[-187  138   63 -209  207  -69  -57 -135 -117  132  202  -29   23  -67
   91 -145 -179  -33 -101 -387 -138  -42  -33 -212 -155   23 -155  -91
  215  -44   86  189  -40   -8 -100  -55  556 -253 -138  137  -71] -> 2
[ 183  -23  -30   62  -75  105  -33 -208 -198   63   96  107  -22  149
   -8   34   21   26  186  283  -29  111   90 -153 -173 -125   81  -14
   35   92 -134  -18  107 -126   17   -5  212  125  100  130 -338] -> 6
[-326   66  -47   22 -145  -48 -181    6   76  -75  139 -101  -16  118
 -236 -116   36  341  256  118 -196  -16   63  432   85  -45  101  -64
 -181  432 -152 -111 -429   80  152  -19 -455 -346   81 -279  141] -> 6
[ -67  193 -128   66  250 -242  237  164   15   48   92 -349  214 -174
  257 -106  -44   35 -201   56 -149 -107 -160  308   39  148    3 -202
  264   82 -101  -15 -119  -67  -60 -183  198  -76   13  -24   19] -> 5
[-523   45  112 -129  -34  248 -130  339  153  130  132 -290  177 -101
   53  127  132  -61 -142 -149 -197   64   51  289 -291 -123  -97  154
   -2   48 -247 -187 -550   66    2 -236  237 -390   14 -120   61] -> 9
[-126 -103  -86 -173   93  -40   -8 -108  -30 -113   96   49   17   48
   71  188  116   30   51 -406  141  -88  -72  296   34   59  -32 -302
   15 -128  -41  132 -197    1 -162   47   -2   74  -33    2  -68] -> 6
[  29  -12 -565 -636 -212   92  193 -735 -417  247 -210  248  175  -10
  -68  -85  124 -269  392  163  117   69  439  -20  489 -305  256 -230
 -272  -97  -86  737  427 -127 -406  165  -73  -24 -219 -239  189] -> 5
[ 125  388  145  -51  281   83  128   25 -129  178  245    0 -156    5
  -70  -60 -279  -68 -176  178    4   89  -57  474 -143   -6  -69   21
   89  423   -7   28 -172   86  117 -134  526  -85  -53 -207  -17] -> 4
[-476  -65 -256 -266   -1   86 -323   99  229 -149  192   80  -51 -127
  -48   86  -34  212  -69 -523  264  109 -131 -171  -85  303  201 -215
   -6 -201  270 -210 -456  277 -284  -28  -24  207    4   27  142] -> 3
[ -59  323   -2  -58  120   32  237  -20  -88  214  307 -130    3   42
   88  -26   47   95 -185   57 -219   33  -36  -27 -289  -33  -22   99
  156  124  -53  111    1  173  -23  -93  400 -140  156   73 -160] -> 8
[ 196  268   61  176 -185  147  -18 -233   25 -173  390 -120 -123  163
  178 -156 -172   22 -462   70 -443 -100  233 -302  -20 -400  153   58
  156  304 -349  119   -6 -180  263  -80  276  -79  228  100 -412] -> 7
[-223   75  -60   53  132 -105  136  -37  -43   73  -33  -22   86  111
  -17  -28  -55  300   79   27  101   23  259 -182  136  204  158   -7
 -120  104  274  -95  -92   75   62  353   62 -238   98 -171  139] -> 3
[ 184   29  149   32 -169   97  -39  -98   20   74    1   43 -313  113
   82 -202   12  -92   83 -102 -307    0  -67  112  -96 -284 -106  -22
  -54  281 -243  -40  117 -215  131  -70 -152  -36   12   87 -101] -> 10
[-594   35 -199 -437  -21   81 -369  190  298 -149 -150 -150 -220   -6
  182 -391 -194 -178  -78 -899 -267   28  167  138  194 -131   65 -276
  148  -14   27   21 -670   -2   14  327   12 -304 -367    4  148] -> 7
[ 255   64  -51   94 -121    7  -12  -43  -79  -41   49  104  -51   26
   -1  -46 -136 -115  184  265 -114   -4   95   30  -47 -153    7   28
 -122  181 -109   88  -49 -159  -68 -107   43  -22   16   93 -192] -> 10
[ 129   62   -9  -91 -194  220  -73  -32  -84 -152  118 -119  -65  151
 -105   29  102  -75   46  -27  230   98  142  -63  109   54  -49  -84
   49   47 -191 -269  -12   66   39  -53  -25  153   25 -109   98] -> 5
[ 219 -283 -175 -111 -408  -35 -172 -110   17 -366 -183  274 -402  130
   63  -48  212  183  150 -331 -186  -76   80 -272   83 -159   19  113
   20   58 -151  138 -163 -178 -110  132 -359   49 -162  114 -229] -> 10
[-176  423 -156  226  207 -100  103 -265 -238  -52  122 -114  186  203
 -159  -76  -70  274  228  -25  312  263   15 -729  -94  133 -100 -148
  -89 -195   74 -184 -112 -154   68  207 -102 -518  -87  161 -231] -> 1
[ 240  215   16 -107   -7    1  138  -98  -53  378  163  263 -338   82
   93  154    3  -55   71    9 -244   95  -10  331  -93  -46   55 -197
 -259  141  -55  234  -26  -85   88 -219 -159 -198  141   52  -75] -> 10
[  26   16   70   10  220   22   21  -48  -78   17  171   63  214  -59
   33   31   -5   64 -237  215  151  -39 -195    6 -146 -157  -32  107
  186 -121   30 -162  169    5  -53  -26  665  -38  290  -10   22] -> 8
[-313  115   -7  -81  193  -82  -31 -196  118  155  110  234  101 -135
  -30   69  -27   31  263   10  172  157  245  -54 -165  177  118 -276
 -106 -114  162   59 -151   35 -107   42   85  -46   46   29 -121] -> 0
[ -32  137   32   -6  102   -4   45 -275 -123  212  118  133   74   47
 -216   71  -54  292  312  215   65  123   61  -68  -70   50   91 -140
  -87  169    4  143  116 -107   34   29   50 -268   34  -23  -39] -> 9
[ 112 -314  259 -415 -183  -73 -224 -129   11 -164  211  -24  349  164
  394  303  480 -184 -181 -189  179   18  -27 -514  372  -86 -127 -208
 -177 -180  -14  386 -242  -49  -83   12  -11  454  345  132  -57] -> 0
[ 156   79   74  162  368 -216  144  -85 -156   93  -88   65   92  -71
 -234   80  -60  449  514  794  389  219  -75   87  -54  216  -61 -169
   45  106  307  -66  240  -98   40  106   13   38   18 -193  -90] -> 3
[ 142  -75   98   59  135  -41  -93  175   76   42  239  145 -195  108
  -67    0  128  -35   92 -241  323  139 -255 -379  -94   90   46  169
 -137  117  -44 -295 -405    1  -13   65   47  151  180    8 -131] -> 4
[ -54  -14    0 -129 -424 -199 -253 -364   98  -49  -92  418 -259  113
 -125 -259  -96   55  342  -89  172   -4   20 -319  -40  128  -10  178
 -143  153  -79   90   63 -221  -75  -31   17  114  -63  212  -60] -> 4
[ 183  -78  152  491 -249 -224 -200 -226  -54  300  452 -241  402  -65
   60  107 -110  -23   82  839  179  -57  209 -135 -222 -177  131  -77
 -312   17   78  492  578   36 -102 -167 -564  251  308  285 -369] -> 0
[-211 -381 -138 -510  141 -262 -511  226 -162  179 -165  -63  298  -69
   21  -77 -140 -203  378 -122  304  -78  160  -24  284  174  -54 -124
    3 -185  220  191 -177  174 -333  149   65  190 -185  -91  103] -> 0
[ -78 -308 -120  -26   82 -198 -274  143 -308 -288   32   28 -152  -23
  297  129  171  -62  212 -273  252 -162  -21  403   94  251 -251 -229
  156  -73   75  147 -210  -20 -244  193  -57   26  -95   17 -154] -> 1
[  31   70   45  -93   94   45  -28 -237  -60  157  -69  125  -89   45
 -176   64  -44  231  185   -6   45  148   36 -146 -129 -131  -47  -82
  -70   21   66   20  184  -55    3   55 -187  -22   62 -159  -13] -> 7
[ 151  -16   98 -105   72   80   22 -432   41  331  142  150   51 -115
 -114   24 -214  -83  113   45  -59  126  305 -182 -199 -119  134 -213
 -111    1  139   51    5  -99 -126  -40  -72   35   34 -122  -20] -> 0
[-251  335   98  -21  474 -135  299 -125   89   -6  250   14  172    3
  197   -6   58   33  -66 -280 -151  109 -129 -262 -192  521 -152 -236
  217  -25  140 -140  -58  176  -57  -28  395  206  247  305  -89] -> 1
[-128   90  -31   43  275   40  262   15 -189  192   63 -288  118  129
   13   11    2  130  -15  163 -297   -9  119  180   36 -228  -15   73
  -70  -44   -8  183  168   19   83  158  235 -289   46 -170  -48] -> 3
[-467  -37 -188 -202 -360  -40 -100  -88  150 -301 -444  240 -183 -170
   36  147  -29  586  -74 -246   57 -255   -6  508 -159  195   50 -400
  145  -45  329  407  264  110 -177   70 -130   71  -90   77  146] -> 7
[ 277  -17   52   33   56 -138 -128   15 -285  -19  195   83  123  -10
  114   14  -93 -188   -3  141  350   73  167  468   77  149  156 -356
  -94 -152   65  -41   31   48 -158  121  439  264  -16  108  -72] -> 2
[-268  176   87 -143 -366  107 -183 -140  116   77  547   17  106  146
   60 -255 -102 -524  -35  104 -350  -49   66 -211  159 -190  224   63
 -336  331 -226  408  -97   36  146 -140  115  143   95  207 -171] -> 3
[ 117  -95 -257 -100  -33 -119  -62  174  -66  -93  -76  -83   86    3
  170  172 -127 -137   69 -341  -75 -170   69  300   72   25   17 -341
   50 -194   13  192 -104    1 -267   47  -27  -40  -60   60   67] -> 0
[  60 -131  117  -84   20  235  -10  141  -38 -173  -23   83  187  -36
  -87  139   40 -341 -247 -488   67  -25   46   31   88   60   25  -27
  -90 -154 -153 -175 -390   69  -19   -6  276  137  -66   -5   99] -> 8
[ 105   26   37  -76 -199   39  -14 -302 -104  160  102  132  -72   93
  -12  -90   44  -83  120  139 -200   14  108  150  -90 -207   -4  -17
  -89  118 -236   95    7 -213   80   50  -75 -154   75   11 -167] -> 8
[ 398  -70  -41  138  189    1    1  231 -174  -44  162    5   84   67
  -52   68  -10 -237   35   35  262   55  -56 -145  132   23  110  -26
 -174 -101  -29   95  -71   57 -110   67  118  243   30  189 -244] -> 10
[ -43  401   12 -177  264   93  -72 -267 -185   -4  224  -74  -99  -55
  288  -56 -200  -83    4 -106  190   22   65  -66 -256  230 -383 -472
  296  155   78  -50 -166  -86  -66   76  264  205  200   12 -469] -> 2
[ -82  206  128 -117  133   71   32  -68  -12   95  284  -10  -27    0
   88   11  -36   35  -93   25   14   30    1   78 -181 -104  -98  -31
   85   23    1 -100  -13   -7  -34   -9  532  -45   68  -56 -105] -> 2
[ -83  104  166 -195   47  175   22 -187   39  233  256   71  -76    5
  189    4   19 -135 -274 -155  -46  -37   58  -18 -170 -257 -192  275
   89   55 -305   97    1 -113  -29 -215  694 -166   31  213 -136] -> 8
[-119  -35   77 -119  180  -27   76 -440   92  119  -27  189   44 -180
 -147 -136   -4  115  287   73   94   27  121 -299  -89  100    1 -228
  171  126  148  188  277  -40  -24  162 -140  113    3   -8 -122] -> 5
[ 215   40  108  -53   88 -166   42  -97 -177  235  141  -51  156   11
   30  133   -3   -2   76   67  -32  -64   29  191  -26   51  -72    8
   62   43 -121  405  350  -24 -136   -4  258   46   27  150 -123] -> 6
[ 118  148   41  -16  192  -23  -12   76 -281  102   68   40   89  -14
  -78  -71   65   81  209  153  305  135  -31 -166   36  211   13  -76
 -145  298  -51  -42 -158   32  -75   28  335  113  154  -34 -130] -> 2
[ 165  220   48  120  256  141  255  -48  -98   21 -291  -89   97   55
 -244  105  -51  357  -22   27   -4  167  275  350  240   67  119 -233
 -181  119   75 -260   -9  -22  207  300 -152 -192  148 -496  325] -> 10
[  38   12  152  -66  380  106  -16  182  -15  163  169   74   16   38
  -68  118   31 -102   -4   22  203  145  -87  -67  -77    2  -34   66
  -97   35   18  -58  -95  164  -18  -15  300  231  193    5 -102] -> 7
[-132  -21  -11 -185    3 -176  -90  116 -211  -28  -62 -103  261   33
  -50   34   85   99  223  152  203   19  -33  171   15  289 -108 -194
  -13  -70  110  163  -71  102 -127  141  145   70   18   91  -37] -> 4
[ -10  -31  162  -88  323  156  -55   64   48 -164  145  113 -114  -44
  -12   19   75  111 -163 -143  278  200  -29 -127   55   53   70 -251
  -34  -93   87  -71 -441  106   86 -107  473  174   60  194 -155] -> 4
[-320  220  231 -309 -219  362  173  -10  -62  106 -371  223  -77   11
 -170 -155  242  133   75   41 -736  131  181  -80 -485   76    4 -234
   13  175  121 -203 -139   88  351  331  -50 -205  174  -63 -215] -> 10
[ -77  -32   37    4 -205   53  -89  -67  -48 -114   30  173  -83   87
  -92  -61   -1  -12  147   93 -189  -16  163  127    3   13   71  -38
 -129   42   -3  -64  -17  -25   76   48  -17    7  -66   15  -69] -> 10
[  38  -79  -25  179   -9  109   98  -98 -203   16  -64  148  -22  -18
   73   41  100   36    9  323  -40   15 -116  -39 -273   20  -70   53
   52   63  -73  -46  189 -188   25  -50  215   34  112  175 -274] -> 3
[  57  218  -80 -117  -14   87    1 -198  -99 -122  123  273 -265   43
  -45 -151  -32   42  142  116 -120  125  -13 -112 -216 -147    5  -58
   20  256  -64    6 -189  -56  -55  -88  218   -7   90   17 -235] -> 7
[ -25 -181  -50  -27 -210   15 -346  106 -112 -436  -25  -37  -36  -32
   22   24  -16 -106 -170 -220  418 -170   59  120  238  341 -181   31
  -62 -117  -46   81 -224   10 -158  -40  108  253   14   95   14] -> 3
[-283   17 -240   22  229   65   23  104 -124  127  189  -37 -185  191
   48   96   77  253  282 -107   22   21   -4    9  126   16    0 -209
 -179  149  134  -95 -207  134   41  196 -370 -306  -32  -16   39] -> 5
[  18  -78 -199  137  -46  -68  -31  -95 -364 -257   22 -274  -88  173
   -6    0    5  138  263 -102  129  -71  139  240  138  228 -148 -312
    0  -40  -88   98 -102  -65  -84   18 -187   49 -138   23 -163] -> 4
[-134  179  164  -97  244 -131   45 -232  203  110  383  203  -57  -19
 -202  -10  114  138  414  145  175  113  -40  -29  -61  -60   11   47
 -178  257  -11  131   53  165  -95  -26 -122  126  194 -188  -84] -> 1
[  90   75  -63  -67 -213  -86  125   30  -89  338  -25 -275  216  154
   -1 -124  -75 -491  285  259 -130   44  119  -95   83   54  -19  143
 -235    5  -43  272  166  -25  -76  -37  -58  187  101   -3   73] -> 4
[ -90  132 -172 -134   -6  -75  -88  -40  -70  208  -10  157   74  -28
  130   30   -2 -187  470  104  470    8  193   -2   12  -87   21 -190
 -289  157   26   27  -96  -40 -211  267 -162  -21  215 -199 -136] -> 2
[ -54   20  184  170  317  -82  140 -188 -131 -143   88   70   24   81
   52 -144  194  148  120 -229   98   89   21  -12    7 -120    0 -170
   60  222   -1 -302 -210  -53  141  400   63 -203  101 -270  -29] -> 8
[  20  -70  -52  237   26  110   -6  109 -197   80  373  -19  114   40
  271  228  130 -136 -429 -142  -63   15 -370  -13 -255 -278   86  176
   78 -141  -45  -18  336   27 -149   -6  442   14   56  187   22] -> 5
[  58  139  222 -256  168  306  186 -181 -208  102 -298   80   55 -115
   78   21   93  -16  -14  -87   14   -2   84  305 -106 -104 -172 -313
  141  176 -267 -173  220 -135   33  -53  546  186    8  -50 -107] -> 6
[ 183  166   44  126  192  -95  181   30 -216  131   25  -82   63  104
   82  124 -124   85  -96  177   19  -41 -106  -13 -148  -82 -199  303
   98   -8  -74  298  406  -90  -47  -83  657 -141   86  117 -138] -> 3
[-307 -197   90 -400  110   -7 -345  -70 -150  -15  -16  335  -45  121
 -256 -155  352  182   99  -70  277  434 -218  252 -257  356   89 -119
  243   34  -58 -296 -412  199  119  -70  597  -41  241  -45  141] -> 4
[-353 -108 -351   -3   19  -21 -115  419  -53  -75 -830 -194  290 -187
 -216 -129 -149   60  500   61  378 -151  193  305   57  383 -182   34
   98  -49   73  -81   68  128 -239  307  -99    0 -110  -63  194] -> 8
[ -45   34  262   28   99  142  -65  254  -31   81   40  -27   -3   19
  -37   -4   77   11   72  219   58   74 -205  -20  -67   38  -18 -106
 -132  118   93 -232  -58   20  187   40  131  198  240  -75  -83] -> 1
[-200 -249  -58  -89  -65  -69    1 -535  -65  287 -261  111   93   -6
  -52  -69   77  367  390  275  111   24  137   26  -79  -64  -84 -114
   -8  135  209  341  452 -263 -129  304 -284 -303  -14   46  109] -> 10
[ 148  -38  186   64  290  -42   82 -210  -32  188  -12  150  220 -144
 -179 -155 -144  -47  301  385  -60  174  216 -286 -225 -106   53   43
  -15  -43   16   29  130 -112  -74   76  454   86    5  211 -315] -> 4
[-109  256  -41 -418  187  -16  -96 -217 -227  -63   45  113  385  -58
  -63  -86 -350 -111  282   20 -238  115   -8   -1 -169   77 -129 -477
  196  100   21 -272 -512 -220 -109  -67  477 -152 -144 -108 -145] -> 10
[ -14  -45  446  298 -189 -152 -367   -1  243   63   93  175 -307    3
 -196 -101 -169   -1  577  307  291   86  228 -303 -375   46 -182  195
 -132  202  227  -32   53  -33  119   49 -309   88   21   10 -270] -> 0
[ -52  -86 -112   15  -63   28 -216  153 -280   52  -82 -128  -59  -51
  109   63   58  -14   61   33  111  -54    2  427  115  159 -122 -210
 -108  -11  -75   53  -14  -53  -49  -58 -258  -62  -56   47    5] -> 1
[  20   41    4   49  100  126  105  -42   63  -96  169  -88 -134   58
  162  133  147  294 -308  -59  -60    0  -21  163  -57 -183  -83  104
  143    5  -63  -33  212  112  -71 -152  256    4  120   69   67] -> 10
[  21   70    4   13  341   15 -123 -130 -203  -30   14  161   87   -8
 -165  -97 -197  -68  -34   18   -3  223  118 -351   -5   27  -20  -25
  -35 -162  166   84 -229   34   55  -92  360 -212  -20   68  -42] -> 0
[ 162  153  305    2  233  170  -73  229  145 -244  218  124   -2 -189
  -17  225  172   39  127  -19  404  155 -122 -395  223  173  -31 -267
 -177    3  145 -197  -68   75  -76   -5  270  572  128   71   -6] -> 0
[ -93  149  -46 -212  242   60 -133   76 -415   12  129   -2  215 -128
  184  183   14  -79  128 -248  235    9 -153  -56 -131  186  -92 -618
   91  -36   91  -74 -249 -136 -194  297  273  113  -72  -68 -365] -> 0
[ -79  177   89   -9  246   54   41  101  204 -395  -12  -65 -193  -59
   76 -138  -40  305 -155  -74  -73   17  -98  156 -243  -50 -242   42
  392   89  -43 -106 -117  152  -66 -241  659   55  120  174  -80] -> 1
[ 549  -56 -289  -68   26   50  236 -227  -40 -124  323 -281    1  170
  232  -93 -344 -230 -148 -376 -284   -4  638 -155  197 -135  413 -413
  182 -322  -87   51 -174  -30 -310  145  415  209 -269  351 -251] -> 1
[ -16   45  148 -158 -202    1 -153 -209  140 -117  280  118 -122   24
   -2  -95  -54   36   37 -143    9   -4   73 -181 -278 -183   -7  -77
   63  -38    7  108 -113 -106 -110  101  200  -18  -64  191 -348] -> 10
[  74  -19   60  -38 -286   20 -109 -169  -18   47   76  192  -83   64
   -1 -178   57 -138  107  178 -123   15    5   79 -150 -203   58  100
 -130  167 -199   93   85 -103  -26  -43   -1   15   89  136 -120] -> 9
[ 125  360 -135 -147  289   75   21  -76 -216  199   48  302   71 -159
 -152    7 -339 -166  -53 -175  -23  108 -136 -296 -237  203   -8 -154
 -118 -179  100 -292 -153  -50 -163 -137  200   48  -32   48 -181] -> 10
[-444  -45  -70 -134  -62    1 -128  -62   -6   82  149  291 -199   87
   65  -98  134   21   23 -320  267  179   80   62 -180  123  370 -327
 -228 -149  226  -93 -567  -27   53  451   84 -126  -23  -13 -237] -> 5
[ -12 -186  193  225  211  -17   18   -9 -294  -14  -34   47   65   86
 -195  186  -58  113  213 -384  124  -88  -61  103    4  -83  -55 -101
 -149    8  118  106  244    7    1  200   59 -154 -119 -216  173] -> 5
[ -27  146  154  -93  214 -167   77 -219  -17  112 -282  116   -6  -34
 -143 -240 -113  129  240  106 -437  142    1  153  129  120 -185  -11
  -71  407   52  -59 -235 -173  207   -3 -344 -213  -81 -321  232] -> 1
[ 385  104   64  112  230   62  190 -279 -308  247  -70   87  146  -40
 -194   41 -354 -232  192  232  -92  187  222 -126 -201 -131  -13 -205
 -172   25  211   94  149  -32  -69  -40 -191   85 -101  -99  -85] -> 7
